Each row has a class, written as a number after it.
[ 18  14  -9  -1  -5   0  -2   1  -2  -4 -19  18 -10   2   3   7   0  -8
   4  10   0   8   0  10  -2  -8   3  14  -4  -5  12   1  -3   2   5 -11
  -1  -3  14  -2  12  21  -2   0   4   9 -16  -3   0 -10  24  -3 -26  -8
  17   0  14   6 -11   7   2   2  -5  -7  -3   7  -2  -4   3  -5   1  15
   0   1   3  -6  11  34 -14   9   9   0   3  -1 -27  -7 -10]  2
[  4  15  -2   2  -5   4  10   4 -10  14  -9   7  -3  -1   2  -3   9  -4
   6   6  -1   5   4  -5  -7  -4   3  13  -2  -1   9  11   3  14  -1 -17
  -1  -9   8 -22   3  26  -6   2   8   5  -6   7   4  -3  12  -2 -11 -15
  19   4   1  -4  -6   5   3  12   1   0   4  -6  -2   2  11  -7 -10  -1
  12   9   3   5   8  39 -17   8  -6   9   5   5  -8   6  -7]  2
[ -7   1 -24   1  -9 -10 -15  -2  -7  -8   2  11 -12   5   2  10   9  10
   0 -13   1  -3  -2  19 -30  14  13  16 -20  -1 -30 -19  -2 -11 -13  -6
  -4  25  -3  24   1   4   6  -3  -2  16  -9  -3 -13  -1  -4  -2  -1   8
  10   6  24 -12   1   3   4   7  -5  -5  -2 -12   1  14   8  -8  16  23
  -8 -38  11  -9 -12  -5  16  -4  24  -1   7   6  -6  25  -1]  0
[ 29 -14  -6  -7   2  16  -1  -9   7  -6 -24  12 -21  -5   0  19  -7   6
   1   4  -3  28   0 -40  11  12  -3  -3   0  -4 -64 -10 -11  18  12  -3
 -15   5   0   3   3  34  14  -6  -7   8  -2  14   0  10  20 -18 -30  -7
   1   6   2  15  -6   6   2  -5   3  -7  -8  23  -1 -11 -11  13  14   9
  18  -4  -4  -4  -6  44  -7  -4  18   9   0  -1  -4   5  -6]  1
[ -6   3 -20   8  -1 -12  -5   3  -3  12  -8  -1 -21   5  13  12  -5  -2
  -2  -5  -6   5  -3  11 -10  -7  15 -11  -3   2  -7  -1  -9   8  -7 -14
  14   5 -32 -11 -11   5  -6   1   4  -3  -9  -1  10  -2   5  -1 -19   2
  11  -6   0  -6   5  12   5  19  -8 -12 -11  -7   4   5   5   8  10  28
  18 -29   5   0  11   0   8 -16  35   2  -1   9 -25  12 -14]  0
[-18  19 -18  -8 -15  -5 -12   5 -11  -1   9  24 -15  -7  -1  -5  31  -1
  17   2   0   2   9 -17 -28  10  10  25 -14 -17 -10 -13  -3  -9 -20  -7
 -19  26  17   9   2  21   5  -1  -3  11  -2  -4  -9   3  40  -5  -5   3
  15  27  13  -8  -4   5  -1  14  -1   1  -5 -20   3  17  19 -23   4  12
 -14 -40   5   5  -8  28   1   2  13   8   9   7   1  20 -10]  0
[ 11  12 -11  -2  -7   3  -8   0  -8 -10   5  14  -6   5   9   0  13   3
   2   1   8  -3   0   4 -11  -3  -1   6   0  -6  -9  -3  -4  -8  -3  -3
  -2  12   5  20   4   7  -1  -1  -2   8   7 -11  -8   2  24   1   2   2
   7  18   9  -2  -3  -2  -3  -5  -1  -2  -6   0   0   4   1 -10 -12   9
 -10 -12   2  -4   4  12   3   3   0  -7  -2   1  -1  10   6]  0
[ -3 -14   5   3   2  -3   1  -3  22  -8 -12 -15  -8   1  -1  19 -37  -4
  -8  15  -5  12  -2   0  21   2   1 -15  -1   1 -22  -4 -10   8  14   5
  10 -14 -19   2  13   6   1  -3  -3  14 -15   4  17  -2  -3  -3 -25  -3
  -7  -8   6   8   7   8  -1  -8  -5  -8  -7  28   4  -8 -11  29  14  12
  18  12  -1  -5  -2   7   2 -11  11   0  -7  -6 -16 -15  -5]  1
[ -1  16 -17   6  -7  -9 -10   2 -15   5   8   2  -9  -1   8  -4  -2   5
  -5 -12   5  -6   1   8 -15  -9   4   5   0  -3  -6  -6   0  -4  -7  -8
  15  19   6  18   3   8  -6   0   4  15  -2  -1   1   0   4   8  -2   9
  16  19  -4 -13   6  -7   1   9  -4  -9 -12  -2   3  14   5  -5 -23  10
  -7 -22   4 -12   9 -10   3 -14   1   1  -6   4 -21  18  -1]  0
[ -4   7 -15  -1  -5   1  -8   1 -20   9   4  10 -13   1   1   5  26  10
  10  -8   3   2   1  -8 -32  12  10  17  -7   0 -27  -9 -11   8 -13 -12
 -15  18  -4   8  -7  21   4  -5  -3   9  -4   4 -13   4  17  -5   2   2
   8   8   4  -9  -3   5   4  14  -1   0  -6 -15  -3   8  12 -10  -2  15
  -7 -25   2   4  -4  21   3   3  16  11   7   8  -5  25   0]  0
[ 28  11  -2   3  -4  12   5  -1  -5   9  -9  10   4   0   1  -1  -2   1
   5  13   4   9  -1 -16   2   0   2   6   4  -3  16  12  -2  11   6 -13
  -9   1  29 -10   8  32  -3   1  10   3  -3   5   0  11  16   0 -24 -12
  13  11 -13   6 -10   0   0   2  -2  -3   2  12  -4   0  14  -4 -12   5
 -12  20   3   0  15  43 -21   4 -14  11   6  -1 -12  -7  -7]  2
[-15   8 -17  -7  -4   8 -11   3 -32   8 -11  27 -37  -7  10  -4  28  14
   9 -17  -3  12   7 -42 -26  12   4  19  -3  -5 -17 -14  -6   7  -7  -9
 -13  30  11   4 -17  22   7  -8 -12  -2  12  13  -8  13  33   0  -2   5
  18  19 -25  -4   0  10  -3  14   5  -1 -18 -13  -3   8  -3 -16   5  13
  -5 -45  -1  -4  -2  17   6  -2  17  11   0  13 -10  32 -18]  0
[ 12  25 -10  -6  -4   5 -15   0  -7 -15   0  13 -12   0   1  -5   9   8
   4  10   4  -4   0 -12   4   1   2  -5  -1  -7  12 -13 -13 -13   3   4
  -1  28   8  23   2  14 -10  -4  -2   9   3 -13  -8   8  55   2 -14   9
   6  20   4   5  -1  -1  -1  -4  -6  -6  -8  17  -4   1   7  -8   1   5
  -2 -21   9 -10   9  15   6  -9   3  -3   3   1  -4  -2  -3]  0
[ 10  -8  11   0  -1  13   3  -7  12  -2 -25   4 -28  -5 -11  16 -16   3
   5  20 -10  25   2 -38  20   6  -4 -13   5   6 -44 -19 -21  35  16   3
  -9 -10  -5   3   9  25   8  -5 -10  17 -13  10   6  -2  49  -9 -28 -11
   3   8   7  15  -4   5  -9  -1   2 -13 -10  32   0 -16 -13  31  12  10
  30   8  -4  -2   0  41 -16  -2  11  10  -4  -3 -13  -9  -3]  1
[ 17  -1  17  -2  -1   9   1  -8 -10   0 -26  -1 -24   2  -9  18 -19  12
  -9  -1   0  14  -2 -14  -1  15   1   5   2  13 -43 -16 -14  13  21   3
   1  -5 -10  -2   8  32   7  -2  -6  16 -17  11   2   1  17  -9 -17  -1
  -4  -5  -1   1  -1   7   4  -5   6  -8  -7  28  -2 -13  -7  21   8   6
  30   7  -6   2  -5  40  -3  -4  15   7  -5   1 -20   8  -2]  1
[ 18   4 -14  -9  -2  10  -8  -2  -8  -3  -9  26 -24  -6  -5  -2  21   9
  11  -4  -3   9   4 -31  -7  -2  -1  10   0  -8 -22 -24  -9   8  -8  -1
 -16  27  26  21  -2  12  13  -1  -9   3  -2  -2 -13   5  47  -5 -10   0
  18  25   8   6  -4  -1  -7   4   1  -6 -10   0  -3   4   1  -9   3  12
  -6 -31  -2  -6  -1  10 -11   3  17   3   6   3   6   7  -4]  0
[ 22  19  -2   2  -2   9   4  -3  -6   5 -11  10  -2   9  10   6   9 -10
   8  10  -1   6  -3  15   0 -13   3   3   0   2  23  16  -5  12   5 -19
   0 -14  -2 -16   3  22  -7   3  10  -3  -8  -3  -3  -4  22   0 -15 -11
   9  -6   0   3 -12   6   5   3  -3  -4   6   5  -1  -5   8  -4  -8   9
   7  15   5   0  21  40 -17   7  -1   4   1   2 -24  -7  -3]  2
[ 21  10   6   3  -6   6   6   0   0   9 -17   5   1  -1  -1  -1  -9  -7
   1   6   0  12   6  -7   8  -5   4  10   2  -5  15  11   5   9   6 -10
   4  -8  16 -20   4  29  -3   6   9   1 -10  10   9   2   8   0 -28 -12
   9   5  -8  -2  -8   3   1   7   1  -1   1   4   0   0  10  -3 -10   3
   8  16  -1   3  11  33 -19   4   0   6   1  -2 -16  -7  -9]  2
[  6   6  15 -10  -7  13   2   0 -15  -1 -14   4 -13  -1  -4   9 -16   7
   1  14   8  14  -1 -22  -6  30   0  17  -2   2 -20  -1 -10   9  19  -5
 -11   3  20   3  11  43   3 -10  -6  13  -8  15  -2  14  16  -8 -18  -6
   1   9 -21   1  -3  11   0  -8   4  -2  -6  31  -6  -8   3   9   3   7
  -3  18  -2   1  -7  53  -1   0  -7  15   0  -2 -18   4 -10]  1
[ 21  -8  13  -2  -3  13  -4  -2  -8  -8 -20   8 -15   2  -5  12  -9  11
   1   1   2  11  -6 -21  -1  20   1   9   6   2 -15 -13 -14   0  15   5
 -10  14  11  11  -1  25  10  -4 -11   1 -11   8 -11  14  20 -16 -13   4
  -3   3 -19   9   0   8   3 -11   3  -3 -11  23  -6  -3  -1  11  11  16
   3   0  -5   2  -7  24  -2   1  18   3  -3   1 -16  -5  -8]  1
